Below is a small trained network, with its code and all its weights. Each question gives an input and a target symbol and asks what happens when units are switched off, that is, made to give their printed mean instead of their output.

import numpy as np


def w(rows, s, z=0):
    codes = np.array(rows[::2]) - 128.0
    scale = np.full(codes.shape[1], s)
    scale[-1] = z or s
    return codes * scale


def f(y):
    return y / 2 * (1 + np.tanh(0.7978845608 * (y + 0.044715 * y**3)))


def softmax(a):
    e = np.exp(a - a.max(-1, keepdims=True))
    return e / e.sum(-1, keepdims=True)


def log_softmax(a):
    a = a - a.max(-1, keepdims=True)
    return a - np.log(np.exp(a).sum(-1, keepdims=True))


def net(x, mask):
    ids = ['αβγδζηλμξτφω'.index(c) for c in x.split()]
    T = len(ids)
    res = E[ids] + P[:T]
    r = res
    for j in range(2):
        rows = slice(2 * j, 2 * j + 2)
        q, k, v = (r @ M[0][rows].T for M in (Q, K, V))
        z = softmax(np.where(np.tri(T) > 0, q @ k.T / 2**0.5, -1e9)) @ v
        o = O[0][rows]
        res = res + np.where(mask[j], z, o[:, -1]) @ o[:, :-1]
    y = f(res @ A[0][:, :-1].T + A[0][:, -1])
    res = res + np.where(mask[2:6], y, B[0][:, -1]) @ B[0][:, :-1]
    return log_softmax(res[-1] @ U[:, :-1].T + U[:, -1])


Q, K, V, O, A, B = {}, {}, {}, {}, {}, {}
E = w([
[99,124,174,157,70,50],'α',
[127,161,184,168,151,112],'β',
[163,142,141,100,131,122],'γ',
[113,82,188,162,152,102],'δ',
[171,96,220,136,72,93],'ζ',
[66,84,114,46,89,192],'η',
[119,195,139,72,124,66],'λ',
[57,168,76,173,153,125],'μ',
[204,141,154,7,114,158],'ξ',
[118,82,130,109,198,91],'τ',
[120,129,131,31,214,177],'φ',
[82,20,109,128,170,191],'ω',
],0.02)
P = w([
[1,157,232,95,133,94],'0',
[58,157,228,110,121,104],'1',
[73,145,216,114,121,106],'2',
[82,140,196,119,125,112],'3',
[93,140,181,113,122,115],'4',
[96,139,162,97,118,119],'5',
[96,144,152,96,120,120],'6',
[97,139,136,87,127,127],'7',
[94,135,125,86,128,130],'8',
[94,132,116,84,132,127],'9',
[90,132,109,94,136,131],'10',
[93,132,97,95,137,126],'11',
[91,128,91,95,130,123],'12',
[100,134,102,92,125,137],'13',
],0.011)
Q[0] = w([
[29,82,90,62,78,133],'H0',
[254,127,58,218,165,145],'H0',
[90,177,194,66,147,52],'H1',
[185,106,82,194,103,119],'H1',
],0.01)
K[0] = w([
[87,168,69,158,132,143],'H0',
[110,101,252,99,84,118],'H0',
[165,136,63,135,142,122],'H1',
[130,151,179,144,99,110],'H1',
],0.019)
V[0] = w([
[141,98,114,137,159,254],'H0',
[170,92,133,86,202,53],'H0',
[169,156,160,99,32,181],'H1',
[182,14,171,177,98,37],'H1',
],0.0091)
O[0] = w([
[114,104,246,158,157,130,39],'H0',
[227,143,31,150,195,157,122],'H0',
[158,149,157,138,58,179,78],'H1',
[93,118,176,27,151,79,2],'H1',
],0.011,0.005)
A[0] = w([
[28,244,77,63,236,203,255],'N0',
[176,201,84,164,129,110,192],'N1',
[255,205,145,144,210,73,144],'N2',
[169,157,136,26,189,218,199],'N3',
],0.0067,0.002)
B[0] = w([
[170,134,103,141,123,247,254],'N0',
[193,101,137,158,137,142,180],'N1',
[30,64,82,175,62,140,190],'N2',
[89,76,188,151,129,134,206],'N3',
],0.013,0.0067)
U = w([
[3,113,144,167,53,100,12],'α',
[130,96,156,232,157,133,51],'β',
[175,132,84,98,123,110,163],'γ',
[61,113,198,150,211,119,175],'δ',
[175,112,178,148,59,139,147],'ζ',
[41,122,69,54,63,121,3],'η',
[87,207,124,118,145,125,168],'λ',
[42,226,131,160,169,141,113],'μ',
[158,119,158,38,116,122,171],'ξ',
[126,150,118,75,243,87,246],'τ',
[139,143,150,119,165,146,115],'φ',
[82,34,59,95,132,100,144],'ω',
],0.0077,0.0063)

Each question gives the input, a string of symbols that net reads in full, and the target symbol t.
The units are the heads (2 rows each of Q, K, V and O) and the neurons (one row each of A and B). Each row of codes is followed by its name. A weight is (code - 128) times the scale printed after its matrix; where a second scale follows, it is the last column's (O, A, B and U).
mask holds one flag per unit, heads first, then neurons. A switched-off unit (its flag False) gives its mean, the last column of its rows in O or B, instead of its output. The means were averaged over made-up inputs and are rounded, as every weight is.
A unit's drop is (log p(t) with every unit on - log p(t) with that unit switched off) / (log p(t) with every unit on - log p(t) with every unit switched off).
The circuit of an input: a set's keep is (log p(t) with only the set's units on - log p(t) with every unit switched off) / (log p(t) with every unit on - log p(t) with every unit switched off). Starting from all 6 units, units are removed one at a time, each time the one whose removal leaves the highest keep (on an exact tie, the one counted first), for as long as the keep stays at least 0.8.
units of the circuit, in order: the units of the circuit, biggest drop first
unit that matters most: the unit with the biggest drop
k most important neurons: the k neurons with the biggest drops, biggest first
heads that matter: for each layer, one digit per head in row order, 1 if its drop is at least 0.15 and else 0, layers parted by /
drop of u: that unit's drop, to one decimal
input α τ γ, target ω: units of the circuit, in order : (H0, N2)
input α φ τ λ τ α β, target ω: heads that matter : 11
input α φ β λ α α τ η λ τ λ, target ω: unit that matters most : N2
input ω τ α γ λ ξ λ ξ ω φ, target δ: heads that matter : 10
input ζ τ τ α τ λ, target ω: heads that matter : 11
input τ λ ζ, target ω: units of the circuit, in order : (H0, N2, H1)
input α α ω τ α τ ξ ω γ α, target δ: heads that matter : 10
input γ τ δ α γ μ η α λ λ φ β, target β: units of the circuit, in order : (H1, N1)
input τ δ ξ δ α α λ β φ φ τ φ α, target β: units of the circuit, in order : (H0, H1)
input ξ φ α τ τ τ η γ τ ξ γ, target ω: units of the circuit, in order : (N2, H0)
input τ τ δ, target ω: units of the circuit, in order : (H0, N2, H1)
input β α α α α α, target η: units of the circuit, in order : (H0, H1)
input ξ φ α τ ξ α φ α ξ, target β: units of the circuit, in order : (H0, H1, N3)
input β τ α, target ω: unit that matters most : H0
input α δ ζ, target ξ: heads that matter : 01
input ω ζ δ η β α ζ ω γ ξ, target δ: heads that matter : 10
input ζ ω τ α, target δ: units of the circuit, in order : (H1, H0)
input φ φ γ, target β: 2 most important neurons : (N1, N2)
input ζ μ η τ, target τ: units of the circuit, in order : (H1, N3)
input λ λ ζ, target γ: heads that matter : 10
input γ ζ ξ ξ, target ζ: units of the circuit, in order : (H1)
input τ δ ξ ξ η β τ τ α ξ, target ω: heads that matter : 10
input β β ω β μ τ, target τ: units of the circuit, in order : (N2, H1)
input α φ τ ξ τ τ τ φ λ, target β: 3 most important neurons : (N1, N2, N0)
input ζ η ξ β, target ζ: heads that matter : 01
input τ δ τ λ α α ω δ, target δ: heads that matter : 11
input η τ ω α ξ, target δ: heads that matter : 10
input α ω τ ξ ω ζ τ β η τ β ω τ η, target δ: units of the circuit, in order : (H0)
input ξ η ζ λ α ξ η, target α: drop of H1 : 0.4
input ξ η α β δ ξ λ, target ζ: drop of H1 : 0.7
